In the rows, 128 means zero.
Each row has a class, written as a number after it.
[ 75 134 165 126 120 156 130 161 188 174  91 174  68 141 105 163  56 107
 117 105 165 101 136 126 135 114 144 129 116 151 130  77 123 142 119 133
 130 150  76 141 184 168  92 159 120 116  98 105 186] => 4
[138 173 134 110 153 217 158 159 137 107 108 164 136 138 118 107  81  70
 124 115 121 112 139 115 105 104 159  96 151 166  74 160 152 130 153 105
 142 152 142 110 181 163  84 135 123 151 105 139 164] => 8
[141 178 137 103 135 207 150 125 133 117 105 139 132 146 130 119  93  69
 114 133 138 106 135 118 114  93 155 100 157 176  73 135 147 130 157  98
 152 148 143 125 187 160  90 137 115 160 115 133 166] => 0
[ 75 124 166 130 107 151 124 148 188 186  88 184  74 145 107 161  66 105
 120 109 162 102 137 128 146 111 142 126 121 145 131  85 118 146 127 127
 127 148  78 143 202 174 100 161 124 113  98 110 183] => 5
[142 167 125 115 140 194 162 147 137 121 109 153 104 129 152 122  89  54
 125  98 110 104 129 102  91 118 162 110 151 139  65 151 138 142 154  94
 141 146 158 123 181 159  78 149 121 160 107 134 137] => 7
[141 155 138 101 149 198 121 116 130 113 124 145 151 117 133 126 100  66
 132 116 135  83 134 124 123  88 142  96 150 207  50 120 145 158 168 108
 163 154 116 126 209 175  98 141  97 132 121 146 173] => 1
[125 162 134  97 137 190 133 110 141 106 118 145 124 132 151 128 115  81
 122 123 135  96 148 119 120  96 145 111 168 192  60 128 135 167 151  95
 159 149 137 141 227 181  93 146 103 128 129 153 145] => 0
[ 77 135 154 127 119 155 135 159 188 174  90 175  64 145 110 166  67 118
 119 109 151 109 131 128 132 121 150 133 129 136 123  85 118 144 119 130
 128 152  87 140 186 167  91 163 119 116  92 102 175] => 6
[132 160 126  91 138 187 126 119 135 122 118 137 143 127 126 129 112  78
 124 115 134  88 139 109 125  92 138 101 168 212  58 136 141 129 169 111
 156 148 121 127 216 166  81 135 105 137 125 148 153] => 5
[ 73 131 151 131 116 152 129 160 185 179  90 169  67 142 107 166  72 123
 120 105 156 111 126 131 142 122 146 127 125 135 122  75 123 138 121 127
 137 152  93 139 201 168  92 161 115 114  94 112 162] => 6
[ 81 136 171 126 108 154 129 158 189 181  92 163  69 144 113 157  70 112
 117 106 170 103 131 131 138 114 140 132 122 153 128  68 119 158 119 129
 134 151  87 142 197 169  97 161 114 124 103 104 173] => 0
[125 157 122  98 142 166 160 144 141 109 123 140 119 131 135 121 100  90
 131 118 132  89 139 115  93  84 144  94 159 158  81 154 152 139 162 122
 151 152 133 125 199 177  82 130 121 149 105 154 166] => 1
[ 85 136 164 122 123 153 139 165 181 172  86 167  62 134 110 157  60 101
 116  99 161 105 127 120 131 112 145 123 123 141 121  81 120 149 121 126
 127 147  79 139 184 162  86 160 120 131 100 103 180] => 7
[117 146 122 104 119 179 143  96 144 115 121 148 134 130 148 126 119 111
 122 130 141  80 146 140  95  91 163  97 165 191  81 136 122 161 150  90
 156 151 118 138 216 172  93 134 114 137 100 157 144] => 0
[116 152 101 105 129 167 110 111 134  90 123 130 152 113 133 140 113  93
 137 134 129  82 132 124  98  91 131 108 152 173  42 110 155 165 164  92
 170 143 126 140 211 165  98 126 100 126 120 146 151] => 1
[ 80 130 166 127 115 147 123 150 184 174  93 171  72 149 114 153  64 105
 121 105 164  95 141 127 146 112 140 120 116 149 124  81 119 146 120 130
 132 154  72 142 202 168  85 165 115 112  97 106 198] => 2
[ 73 130 164 136 112 147 123 166 185 183  89 172  67 142 111 161  62 112
 119 101 158 107 136 134 135 122 150 127 120 129 123  85 123 147 122 137
 131 146  89 139 187 171  93 163 112 118  94 110 174] => 1
[106 141 117 110 126 180 151 115 124 111 111 132 131 120 132 137 121  94
 132 144 125 106 122 129 110  85 133  74 163 199  98 125 146 134 165  98
 143 163 113 120 210 167 112 132  97 136 110 202 165] => 1
[140 158 113 106 122 183 139 141 143  98 113 142 134 115 128 117  97  88
 134 120 135  86 134 124  80  92 140  97 143 190  70 137 146 149 163 106
 156 138 127 138 201 156  74 120 109 155 101 149 146] => 0
[142 175 109 109 133 196 156 131 131 116 109 155 122 121 128 121  93  73
 124 127 113 108 132 118 127 102 152 103 161 180  61 146 143 136 159  95
 149 146 154 128 205 178  88 136 109 139 113 141 132] => 6
[124 154 139 102 127 183 126 117 139 123 118 149 130 128 119 132 104  90
 129 110 134  87 147 113 127 101 151  89 167 197  56 132 135 152 161 114
 158 152 115 124 199 180  92 142  86 135 111 157 156] => 1
[ 77 134 164 127 119 150 133 164 190 179  87 177  67 144 108 157  64 105
 115 106 159 108 128 131 132 111 149 132 118 126 123  87 121 149 113 125
 124 148  83 138 187 163  93 159 119 119  95  98 177] => 3
[139 162 121 100 150 206 163 139 134 117 119 137 125 122 130 120 107  65
 125 115 119 104 121 116 119  98 156 104 156 202  50 143 154 124 149 112
 150 150 147 137 210 157  68 136 112 136 115 138 134] => 6
[134 159 125 106 130 203 133 124 135 117 105 149 149 116 125 112 107  65
 118 136 121 101 139 134 127  92 146  97 156 195  83 149 140 141 151  94
 132 156 131 127 221 176  89 132 100 119 132 160 158] => 5
[ 77 136 166 124 111 150 129 159 179 176  92 161  75 143 109 155  60 107
 113  99 162 105 132 141 146 112 142 124 111 147 126  83 124 146 113 126
 125 150  76 145 197 166  83 157 110 110  99 107 194] => 2
[140 167 110  95 142 192 126 115 129 106 116 137 141 119 126 119 107  75
 117 119 125 102 134 119 126  90 152 104 164 198  68 139 141 144 155  90
 154 147 132 136 220 167  73 129 101 133 130 143 132] => 6
[ 72 128 168 130 105 150 132 144 199 183  88 174  66 156 113 153  68 116
 110 110 169 105 141 134 129 116 152 136 128 151 126  80 111 159 112 131
 130 157  86 136 196 172  93 163 119 119  97 105 174] => 0
[114 160 128 114 137 176 159 126 133 110 100 158 137 137 133 129 115  77
 127 138 124 100 135 116 127  74 152  92 172 159  95 148 141 135 157  94
 145 159 146 108 204 178 112 140 111 146 114 161 141] => 4
[ 79 130 165 123 116 151 128 162 188 179  96 171  73 138 106 168  64 108
 122 100 164  93 135 125 141 114 141 127 112 153 121  68 124 147 120 137
 137 151  79 139 187 170  96 166 113 113  98 111 179] => 4
[ 81 133 168 130 123 156 129 158 184 181  91 179  74 140 109 151  60 101
 111 108 161 100 134 131 136 112 148 127 117 138 131  92 118 145 113 131
 128 151  80 138 191 166  87 160 123 116  98 105 173] => 4
[ 77 131 155 128 114 150 134 157 193 175  96 173  61 144 107 168  64 111
 116 103 157 108 131 124 139 124 139 133 120 145 117  83 121 145 118 131
 129 154  86 139 193 169  87 160 115 114  94 108 177] => 6
[ 73 131 166 131 121 148 127 156 193 177  93 182  73 141 106 159  60 106
 116 109 162  98 140 125 136 114 146 136 118 142 124  83 117 153 115 131
 130 151  81 135 183 171  96 158 119 113  98 103 173] => 4
[118 148 119  97 137 176 131 106 140 117 117 148 146 135 141 131 127  93
 136 121 130  85 139 120 121  79 158 105 179 173  82 134 135 154 171  86
 157 154 136 118 220 178 100 142 116 140 121 165 139] => 5
[139 159 106 103 148 200 143 129 132 116 114 129 129 122 127 123 106  78
 118 127 127  92 129 110 104 107 134  90 134 174  60 150 149 120 160 105
 154 152 141 126 202 162  62 131 114 134 112 138 141] => 8
[129 164 143  95 131 184 139 116 122 125 114 136 136 127 126 129 103  80
 118 119 136  81 144 131 136  71 153  76 163 202  67 143 140 156 162 103
 147 156 120 133 212 177  94 123  98 133 119 150 168] => 1
[ 80 132 161 122 109 150 136 153 182 175  88 173  64 142 108 158  60 105
 108  99 159 106 136 124 131 113 151 122 123 143 121  88 114 151 115 124
 123 153  79 134 186 167  82 162 118 122  98 106 187] => 7
[123 159 128 106 133 202 146 122 144 118 103 158 135 123 123 124 103  75
 119 126 120  98 139 125 112  89 152 110 154 191  70 157 140 143 157  95
 130 146 131 127 204 172  93 130 121 115 121 140 161] => 5
[ 78 130 161 124 109 150 130 151 181 179  89 172  66 138 111 157  68 107
 114 105 160 100 142 124 136 115 147 118 119 162 119  82 105 159 114 124
 129 149  70 145 196 165  89 166 111 113 100 110 178] => 7
[124 160 134  92 130 188 163 135 124 114 113 137 112 130 132 135 115  91
 123 109 128  93 133 115 126  75 155  83 164 167  67 145 142 146 155  85
 152 152 150 125 222 180  85 132 118 139 112 148 150] => 7
[ 69 133 167 125 120 153 129 159 185 177  94 170  73 144 107 160  65 111
 115 105 166 100 134 134 138 113 147 125 119 142 129  79 121 146 116 129
 133 155  77 140 189 169  92 160 115 115  97 110 181] => 4
[ 71 133 171 124 108 151 129 142 187 182  89 175  68 148 115 158  68 117
 110 114 169 108 138 134 133 113 147 131 129 151 134  77 108 161 118 121
 128 150  84 145 194 172  98 163 119 115  98 103 177] => 0
[134 155 116 111 135 192 134 110 142 108 115 160 146 124 125 115  93  83
 129 136 133  89 136 132 103  91 147 104 145 196  49 141 136 163 145 103
 157 156 118 122 206 163  83 135  90 143 117 151 163] => 3
[ 73 128 161 127 117 141 122 156 183 176  92 164  75 147 117 154  67 113
 120 103 164 100 135 132 145 115 144 128 124 141 124  78 118 148 118 125
 136 151  81 144 207 167  84 165 113 107  99 108 175] => 2
[ 81 133 166 131 114 151 138 158 190 180  87 184  73 149 107 147  58  99
 112 108 166 107 132 135 125 108 155 133 119 128 120 102 115 150 104 132
 122 155  85 132 181 162  85 160 119 122  95  99 186] => 3
[ 78 137 159 124 120 161 134 163 186 181  88 168  70 143 102 154  59 100
 109 100 158 111 132 130 136 123 143 123 114 128 126  83 129 150 114 130
 122 156  83 142 184 169  87 160 122 108 101 104 178] => 8
[125 165 133 104 130 187 141 120 149 116 119 174 115 126 131 129  95  71
 128 120 116  93 161 111  87 101 161 106 169 170  67 151 129 146 156 111
 144 149 144 125 194 173  91 133 112 130 105 146 147] => 4
[ 77 136 160 126 120 154 134 158 182 172  86 163  66 139 107 163  60 107
 111 107 167 107 129 131 136 118 138 126 121 132 128  84 124 155 117 125
 129 153  81 144 191 167  97 161 117 111 100 104 173] => 8
[123 170 123 104 157 204 156 159 122  94 102 152 107 108 137 128 105  93
 126 119  95 107 127 118  90  99 148  97 143 147  63 166 147 161 148  76
 126 136 151 134 188 166  75 127 123 135 116 138 154] => 7
[ 75 129 162 128 110 152 128 157 188 183  94 168  68 145 115 155  62 103
 122 101 158 103 137 134 146 123 143 123 114 143 122  74 124 142 119 125
 129 152  82 146 199 170  87 160 112 107  91 112 187] => 2
[ 75 132 176 129 108 157 132 149 197 185  85 170  63 149 108 151  69 115
 107 109 170 105 143 135 138 119 152 129 122 151 134  82 110 153 110 130
 125 151  82 144 196 172  91 157 116 117 100 109 169] => 0
[ 70 133 153 132 112 156 131 154 189 181  89 171  70 145 108 159  64 109
 114 108 164 111 137 137 134 122 146 130 117 137 126  86 118 159 115 126
 129 156  87 139 192 169  94 161 114 107  97 108 168] => 8
[ 79 132 154 127 113 156 126 155 190 173  93 167  67 142 111 163  65 105
 118 103 166 102 139 126 130 124 140 127 116 154 122  82 121 155 121 132
 134 157  79 139 196 164  93 167 111 109  97 107 179] => 8
[139 162 124  98 145 196 156 118 134 121 120 152 117 117 137 140 103  87
 124 117 116 100 127 110 118 104 145  99 173 174  67 144 144 134 164  97
 146 152 153 119 206 175  90 138 109 141 109 160 137] => 6
[137 158 129 102 150 197 145 131 124 113 115 132 129 133 146 136 105  93
 118 118 126  93 121 125  97  84 143 114 162 155  76 161 148 155 163  85
 149 155 140 118 212 180 104 129 124 138 112 137 167] => 5
[127 159 137 114 130 192 142 107 130 112 107 161 146 131 130 127 107  76
 125 128 135  96 129 123 119  77 151 107 173 172  65 160 134 150 160  89
 148 148 142 116 211 170 101 129 116 149 117 143 151] => 5
[124 165 120  99 128 191 157 115 142 115 110 145 127 128 123 121 101  84
 109 123 126  93 157 130 109  96 165  99 151 196  73 169 122 164 141  96
 133 150 119 137 193 173  81 127 101 125 107 146 139] => 8
[ 82 126 164 120 111 150 124 156 188 183  91 174  73 137 109 160  66  98
 114  96 161 102 131 128 140 116 139 128 120 150 124  89 128 143 124 130
 121 149  79 142 196 172  89 162 123 109 100 112 189] => 5
[123 159 113 103 131 170 149 126 142 110 110 149 141 114 121 142  95  64
 123 132 133  88 126 125 121  91 139 101 138 179  39 126 148 129 166  84
 145 147 147 122 188 156  81 124 108 134 110 135 147] => 3
[ 78 130 158 125 115 150 129 149 193 180  89 173  75 148 103 154  64 101
 111 106 163 103 143 130 139 119 148 126 119 142 123  82 116 155 114 131
 131 156  79 139 196 170  91 165 119 106  98 108 166] => 8
[ 75 134 165 128 105 151 131 154 195 177  82 169  62 146 116 161  67 117
 116 108 166 105 136 130 135 120 142 132 125 149 126  71 117 159 119 123
 131 146  88 144 193 168 100 165 118 120  98 110 170] => 0
[ 81 131 160 128 118 152 139 166 187 175  87 165  66 149 115 151  56 103
 119  98 152 106 130 133 136 121 148 133 114 128 124  79 124 140 114 129
 127 151  87 140 194 168  80 163 122 117  94 103 182] => 2
[133 154 128  91 129 171 155 113 132 122 116 134 137 131 132 130 124  63
 120 125 126  91 135 119 130  68 157  90 165 201  70 138 144 148 145 103
 143 166 134 119 214 168  98 140  90 139 122 161 146] => 3
[129 161 124  98 141 195 152 119 114 106 109 145 138 120 127 136 105  81
 126 134 124 102 123 113 120  75 141  91 168 176  74 144 157 141 158 100
 150 153 143 127 196 179  93 133 100 142 121 157 155] => 4
[133 167 133 107 133 186 153 128 141 110 110 155 134 126 121 107  95  77
 110 126 120 107 140 128  99  96 152 100 158 178  78 156 140 150 147  99
 136 150 146 120 204 165  82 126 106 144 119 155 134] => 0
[128 148 114 110 142 186 143 108 135 105 116 143 124 127 133 136 110 100
 124 124 133  91 130 112 128  97 151 107 175 204  53 146 141 146 153 105
 168 158 137 125 232 170  83 148  90 130 120 148 122] => 6
[ 77 136 158 130 109 154 128 157 186 179  86 174  75 147 101 157  57 102
 112 106 166 111 138 131 138 120 145 123 122 129 130  82 120 147 118 130
 130 158  89 135 188 170  92 160 114 113  98 103 174] => 8
[124 155 130  95 133 199 147 122 126 108 122 132 113 109 139 142 105 100
 140 115 132  93 120 130 116  95 141  90 161 190  49 111 166 146 160 101
 165 145 140 133 221 171  95 143 111 138 113 174 167] => 1
[ 70 131 162 121 112 146 128 155 192 185  92 168  67 142 109 159  74 111
 113 103 168 104 129 139 142 109 145 126 116 142 116  80 122 153 108 127
 128 154  73 142 198 168  92 162 109 109  96 109 185] => 3
[ 78 135 159 126 123 159 133 164 189 180  90 177  71 139 109 157  56 104
 114 105 158 105 128 131 136 115 145 132 116 132 127  78 130 141 117 130
 128 150  83 137 184 171  91 159 129 118  94 106 181] => 4
[137 166 129  95 138 191 161 129 140 113 108 148 133 123 130 124  89  69
 106 117 127  93 146 132 124  91 153  98 156 186  68 154 141 146 146 100
 138 152 140 128 222 171  85 139 113 120 115 142 141] => 8
[ 76 126 161 127 119 148 118 150 190 179  95 179  71 139 113 164  65 106
 124 105 169  91 138 122 142 116 139 125 120 157 122  69 119 147 126 133
 143 152  73 140 196 168  96 170 116 111  96 114 177] => 4
[ 80 137 158 129 118 159 131 159 189 176  84 168  72 144 107 156  63 109
 111 108 162 106 136 128 133 118 148 129 122 124 134  91 121 153 113 127
 124 153  87 138 189 165  92 161 119 115 101  97 170] => 8
[116 156  94 107 132 187 136 105 125 111 119 136 126 113 147 158 109  98
 132 126 127  99 118 118 120 109 134 102 157 187  55 115 157 149 173  76
 165 148 139 146 210 171 107 140  91 122 108 153 139] => 6
[141 163 115 108 141 187 143 111 128 110 116 162 135 123 139 119  94  68
 131 112 131  92 141  99 116  94 159 105 163 197  55 140 138 154 167  95
 164 147 138 117 197 168  89 152 109 148 127 145 140] => 7
[114 155 110 103 154 184 135 125 137 115 121 136 130 120 142 134 107  94
 119 128 133  90 138 133  92 107 139  95 144 171  65 139 142 140 161  93
 153 156 131 132 212 161  80 128 118 120 103 150 147] => 8
[ 69 125 160 128 106 136 117 149 192 184  97 165  74 143 106 163  69 114
 119  98 166  99 138 137 147 115 149 129 123 149 115  66 123 156 121 137
 141 149  80 140 202 171  95 164 106 112 102 118 165] => 1
[137 159 124 102 134 181 147 114 137 116 117 140 156 125 130 121 124  58
 124 151 120  93 137 116 108  82 132 101 153 183  75 146 138 132 152 106
 135 156 139 114 201 164  95 133 110 147 126 159 164] => 5
[122 165 134  95 141 193 141 134 139 104 112 129 119 128 139 133 118 103
 132 127 131  87 135 119  97  89 134  97 158 196  64 131 146 165 158  95
 155 149 137 136 214 158  92 134 106 139 120 147 160] => 0
[ 84 135 159 129 112 153 131 158 182 176  88 175  70 140 100 164  63 108
 116 107 155 109 131 126 145 118 141 125 119 144 119  83 119 142 117 134
 129 152  88 140 191 167  86 162 111 115 101 107 174] => 6
[142 147 104 105 145 194 134 108 125  90 119 152 143 102 124 142  94  81
 133 130 116  91 130 119 122 101 142  94 140 208  45 116 164 133 164 105
 165 151 140 137 218 170  80 140  92 126 126 156 143] => 6
[ 68 130 163 132 116 144 130 157 188 174  88 168  66 145 115 158  66 112
 122 101 158 104 133 136 142 119 141 131 113 143 120  82 116 155 115 124
 128 147  77 146 199 164  86 163 111 110  95 108 177] => 2
[128 154 133 101 138 201 141 125 143 107 109 130 137 129 133 123 125  74
 119 132 133 103 130 104 111  92 130 104 155 203  80 130 146 145 152  83
 137 156 132 121 195 172 103 130 110 129 123 155 164] => 0
[ 72 130 156 125 117 150 134 160 181 171  90 168  68 140 110 161  63 108
 116 101 162 109 133 126 139 114 145 125 115 153 114  73 122 154 117 123
 132 151  76 142 190 170  90 162 113 119 102 107 185] => 7
[136 162 133 117 144 196 130 125 146 118 105 166 135 125 145 116  97  70
 125 114 130  94 147 115 100 109 159 114 160 194  66 147 131 160 164  93
 145 147 144 120 183 166  93 141 108 137 115 138 137] => 0
[141 166 130  96 138 205 124 130 130  94 118 132 133 112 131 134 107  75
 127 116 127  96 132 120  99 101 123 105 146 218  55 147 147 169 164  87
 149 145 114 136 207 170 106 133  87 124 119 148 180] => 5
[113 158 136  98 133 194 145 102 142 124 107 147 126 132 133 127 114  88
 114 128 130  93 145 138 124  89 149  84 162 178  73 146 121 165 144  88
 145 159 126 135 239 178  94 134 105 119 110 154 142] => 8
[ 71 134 160 130 114 143 133 168 194 186  90 178  67 145 107 151  64 100
 116 103 161 111 128 135 137 114 153 137 119 125 117  83 121 152 107 126
 125 153  90 137 185 163  87 160 117 119  98 100 171] => 3
[ 75 134 167 123 111 146 129 163 185 184  88 163  71 138 102 156  61 110
 112  98 159 105 125 140 141 114 150 121 126 132 118  80 132 151 115 131
 124 148  82 139 185 167  89 159 119 117  96 113 181] => 1
